Here is a tiny trained network, its code and every weight. The questions are about switching its units off for an input and a class, where a switched-off unit gives its printed mean instead of its output.

import numpy as np


def w(rows, s, z=0):
    codes = np.array(rows[::2]) - 128.0
    scale = np.full(codes.shape[1], s)
    scale[-1] = z or s
    return codes * scale


def norm(h):
    return h / np.sqrt((h * h).mean(-1, keepdims=True) + 1e-5)


def f(y):
    return y / 2 * (1 + np.tanh(0.7978845608 * (y + 0.044715 * y**3)))


def log_softmax(a):
    a = a - a.max(-1, keepdims=True)
    return a - np.log(np.exp(a).sum(-1, keepdims=True))


def net(x, mask):
    res = np.array(x, float).reshape(1, 6) / 4 @ E
    u = 0
    for l in range(2):
        y = f(norm(res) @ A[l][:, :-1].T + A[l][:, -1])
        res = res + np.where(mask[u : u + 16], y, B[l][:, -1]) @ B[l][:, :-1]
        u += 16
    return log_softmax(norm(res)[-1] @ U[:, :-1].T + U[:, -1])


A, B = {}, {}
E = w([
[119,146,162,255],'x0',
[129,128,125,130],'x1',
[132,129,125,129],'x2',
[203,202,137,137],'x3',
[130,128,128,130],'x4',
[78,181,24,141],'x5',
],0.0027)
A[0] = w([
[158,104,145,82,76],'L0N0',
[122,125,172,143,122],'L0N1',
[70,43,115,129,76],'L0N2',
[147,108,172,121,80],'L0N3',
[111,125,134,70,112],'L0N4',
[68,37,99,134,106],'L0N5',
[114,112,129,67,165],'L0N6',
[158,125,141,139,114],'L0N7',
[168,177,136,118,40],'L0N8',
[163,193,150,123,101],'L0N9',
[96,161,61,141,134],'L0N10',
[112,140,127,145,100],'L0N11',
[54,42,121,133,45],'L0N12',
[99,64,112,141,5],'L0N13',
[60,2,93,149,79],'L0N14',
[219,227,137,128,89],'L0N15',
],0.0062,0.0024)
B[0] = w([
[123,116,104,137,128],'L0N0',
[128,89,123,115,136],'L0N1',
[198,219,180,107,191],'L0N2',
[92,95,137,113,119],'L0N3',
[155,100,85,136,151],'L0N4',
[167,209,131,111,223],'L0N5',
[202,96,73,132,194],'L0N6',
[96,119,141,106,123],'L0N7',
[127,154,151,130,109],'L0N8',
[128,178,154,87,145],'L0N9',
[62,77,86,112,216],'L0N10',
[118,120,118,129,121],'L0N11',
[165,209,180,119,192],'L0N12',
[121,179,170,151,110],'L0N13',
[133,254,187,82,255],'L0N14',
[101,241,202,53,219],'L0N15',
],0.0042,0.002)
A[1] = w([
[154,109,63,63,175],'L1N0',
[110,155,150,190,80],'L1N1',
[163,91,201,102,68],'L1N2',
[212,94,181,134,92],'L1N3',
[158,37,199,122,3],'L1N4',
[82,143,162,242,134],'L1N5',
[72,180,30,146,116],'L1N6',
[150,129,130,194,162],'L1N7',
[166,129,192,106,53],'L1N8',
[79,3,100,131,123],'L1N9',
[174,69,205,122,149],'L1N10',
[63,143,48,143,62],'L1N11',
[181,103,199,111,62],'L1N12',
[64,160,158,59,138],'L1N13',
[79,146,184,215,140],'L1N14',
[110,203,78,123,87],'L1N15',
],0.0055,0.0019)
B[1] = w([
[193,52,135,183,231],'L1N0',
[155,118,117,47,147],'L1N1',
[68,149,124,182,152],'L1N2',
[3,91,108,173,158],'L1N3',
[14,175,146,204,124],'L1N4',
[223,45,91,27,208],'L1N5',
[51,111,210,206,249],'L1N6',
[132,79,58,41,139],'L1N7',
[69,162,99,145,155],'L1N8',
[149,235,187,131,116],'L1N9',
[51,154,58,200,182],'L1N10',
[43,108,191,193,169],'L1N11',
[70,156,92,182,159],'L1N12',
[179,189,197,176,214],'L1N13',
[231,86,31,24,212],'L1N14',
[87,105,201,172,222],'L1N15',
],0.0034,0.002)
U = w([
[159,255,206,85,158],'0',
[19,78,121,215,214],'1',
[244,23,54,72,4],'2',
],0.0075,0.00022)

Each question gives the input, the list of numbers given to net, and the class t.
The units are the neurons (one row each of A and B). Each row of codes is followed by its name. A weight is (code - 128) times the scale printed after its matrix; where a second scale follows, it is the last column's (A, B and U).
mask holds one flag per neuron, layer by layer. A switched-off neuron (its flag False) gives its mean, the last column of its row in B, instead of its output. The means were averaged over made-up inputs and are rounded, as every weight is.
A unit's drop is (log p(t) with every unit on - log p(t) with that unit switched off) / (log p(t) with every unit on - log p(t) with every unit switched off).
The circuit of an input: a set's keep is (log p(t) with only the set's units on - log p(t) with every unit switched off) / (log p(t) with every unit on - log p(t) with every unit switched off). Starting from the 12 units with the biggest drops (on a tie, the unit counted first), units are removed one at a time, each time the one whose removal leaves the highest keep (on an exact tie, the one counted first), for as long as the keep stays at least 0.8.
units of the circuit, in order: the units of the circuit, biggest drop first
unit that matters most: the unit with the biggest drop
k most important neurons: the k neurons with the biggest drops, biggest first
top k neurons in layer l: the k neurons of layer l with the biggest drops, biggest first
drop when u is switched off: that unit's drop, to one decimal
input [5,0,-2,1,-7,-4], class 2: top 3 neurons in layer 1 : L1N14; L1N5; L1N6
input [1,-4,-8,4,-3,6], class 1: unit that matters most : L0N14
input [-8,-4,-3,6,-2,4], class 2: units of the circuit, in order : L0N14; L1N0
input [-3,3,-8,-4,7,-5], class 1: 2 most important neurons : L0N15; L1N3
input [8,4,-8,-8,7,-3], class 0: top 4 neurons in layer 0 : L0N14; L0N12; L0N2; L0N5
input [6,0,6,3,4,5], class 2: top 2 neurons in layer 1 : L1N5; L1N14
input [2,-3,-3,0,0,2], class 1: top 3 neurons in layer 1 : L1N11; L1N6; L1N9
input [7,-6,-2,-7,1,6], class 0: top 2 neurons in layer 1 : L1N0; L1N6
input [4,-5,-4,3,-2,3], class 2: units of the circuit, in order : L0N14; L1N5; L0N5
input [4,-6,-7,-4,5,3], class 0: 2 most important neurons : L0N14; L0N5
input [8,-1,-3,0,-3,-6], class 2: 3 most important neurons : L1N5; L1N14; L1N6
input [-7,3,-2,0,6,-7], class 1: top 2 neurons in layer 0 : L0N10; L0N5
input [7,-8,-8,1,7,5], class 2: 2 most important neurons : L1N5; L1N14
input [-1,-2,6,-1,0,2], class 1: top 2 neurons in layer 0 : L0N15; L0N10
input [-7,6,2,-7,-4,2], class 0: most important neuron : L0N14
input [1,7,5,-6,3,2], class 0: drop when L0N14 is switched off : 0.0
input [5,-1,2,-8,-4,3], class 0: drop when L0N14 is switched off : 0.2
input [-5,2,7,0,5,6], class 1: drop when L1N5 is switched off : 0.3
